Below are the code and all the weights of a small trained network. Each question names an input and a class and asks about switching units off, where a switched-off unit gives its printed mean instead of its output.

import numpy as np


def w(rows, s, z=0):
    codes = np.array(rows[::2]) - 128.0
    scale = np.full(codes.shape[1], s)
    scale[-1] = z or s
    return codes * scale


def f(y):
    return y / 2 * (1 + np.tanh(0.7978845608 * (y + 0.044715 * y**3)))


def log_softmax(a):
    a = a - a.max(-1, keepdims=True)
    return a - np.log(np.exp(a).sum(-1, keepdims=True))


def net(x, mask):
    res = np.array(x, float).reshape(1, 5) / 4 @ E
    y = f(res @ A[0][:, :-1].T + A[0][:, -1])
    res = res + np.where(mask, y, B[0][:, -1]) @ B[0][:, :-1]
    return log_softmax(res[-1] @ U[:, :-1].T + U[:, -1])


A, B = {}, {}
E = w([
[181,79,130,137,109,156,85,97,44,136,182,89],'x0',
[29,164,12,124,104,86,32,102,125,77,50,248],'x1',
[95,110,150,137,126,129,100,65,72,52,192,106],'x2',
[148,81,118,79,80,148,87,90,146,187,118,96],'x3',
[103,68,76,129,137,119,50,77,254,152,113,108],'x4',
],0.0098)
A[0] = w([
[111,178,110,209,175,128,164,127,47,2,64,166,195],'n1',
[246,113,124,155,120,148,180,183,139,80,170,79,154],'n2',
[116,138,90,119,148,61,207,175,72,64,105,142,249],'n3',
[65,178,114,109,101,130,120,118,101,94,177,120,183],'n4',
[244,47,211,124,192,200,142,160,111,129,176,34,231],'n5',
[156,170,153,75,157,165,211,207,133,198,66,153,189],'n6',
[141,102,84,161,79,140,119,118,157,135,98,113,179],'n7',
[95,112,63,69,114,131,51,106,160,113,92,156,254],'n8',
],0.0076,0.0023)
B[0] = w([
[171,175,61,150,243,153,197,146,100,98,139,211,201],'n1',
[91,160,218,146,107,156,150,142,98,202,178,52,194],'n2',
[208,192,182,143,134,177,171,120,84,93,138,143,177],'n3',
[103,136,96,116,155,144,113,92,13,120,160,153,157],'n4',
[87,52,144,98,64,197,119,216,93,156,151,100,251],'n5',
[181,197,187,122,133,111,155,80,175,115,18,1,195],'n6',
[121,61,105,61,139,116,129,111,199,149,63,126,149],'n7',
[120,80,68,31,160,118,142,32,150,78,120,190,207],'n8',
],0.009,0.016)
U = w([
[166,202,140,168,118,74,135,92,151,147,47,93,4],'0',
[130,114,132,133,48,167,152,245,106,200,180,93,153],'1',
[44,12,16,135,140,90,3,21,171,137,118,168,246],'2',
[174,207,93,220,223,156,159,124,64,55,172,231,140],'3',
],0.0075,0.0017)

Each question gives the input, the list of numbers given to net, and the class t.
The units are the neurons (one row each of A and B). Each row of codes is followed by its name. A weight is (code - 128) times the scale printed after its matrix; where a second scale follows, it is the last column's (A, B and U).
mask holds one flag per neuron, in row order. A switched-off neuron (its flag False) gives its mean, the last column of its row in B, instead of its output. The means were averaged over made-up inputs and are rounded, as every weight is.
A unit's drop is (log p(t) with every unit on - log p(t) with that unit switched off) / (log p(t) with every unit on - log p(t) with every unit switched off).
The circuit of an input: a set's keep is (log p(t) with only the set's units on - log p(t) with every unit switched off) / (log p(t) with every unit on - log p(t) with every unit switched off). Starting from all 8 units, units are removed one at a time, each time the one whose removal leaves the highest keep (on an exact tie, the one counted first), for as long as the keep stays at least 0.8.
units of the circuit, in order: the units of the circuit, biggest drop first
top k neurons: the k neurons with the biggest drops, biggest first
drop when u is switched off: that unit's drop, to one decimal
input [-6,-3,-3,-8,0], class 0: top 2 neurons : [n6; n4]
input [-8,2,-5,3,-5], class 0: units of the circuit, in order : [n6]
input [3,1,-8,-8,4], class 0: units of the circuit, in order : [n5; n1; n6]
input [-6,-2,-5,-2,8], class 2: top 2 neurons : [n3; n2]
input [-1,-1,-4,2,-2], class 0: top 2 neurons : [n5; n6]
input [-7,2,-5,-2,4], class 2: top 2 neurons : [n8; n2]
input [-2,-8,4,-8,-8], class 1: top 2 neurons : [n5; n2]
input [-2,3,-7,0,3], class 2: drop when n8 is switched off : 0.2
input [2,-7,8,-6,-7], class 1: drop when n5 is switched off : 2.1
input [-4,-3,-3,-3,-3], class 0: drop when n5 is switched off : 0.1
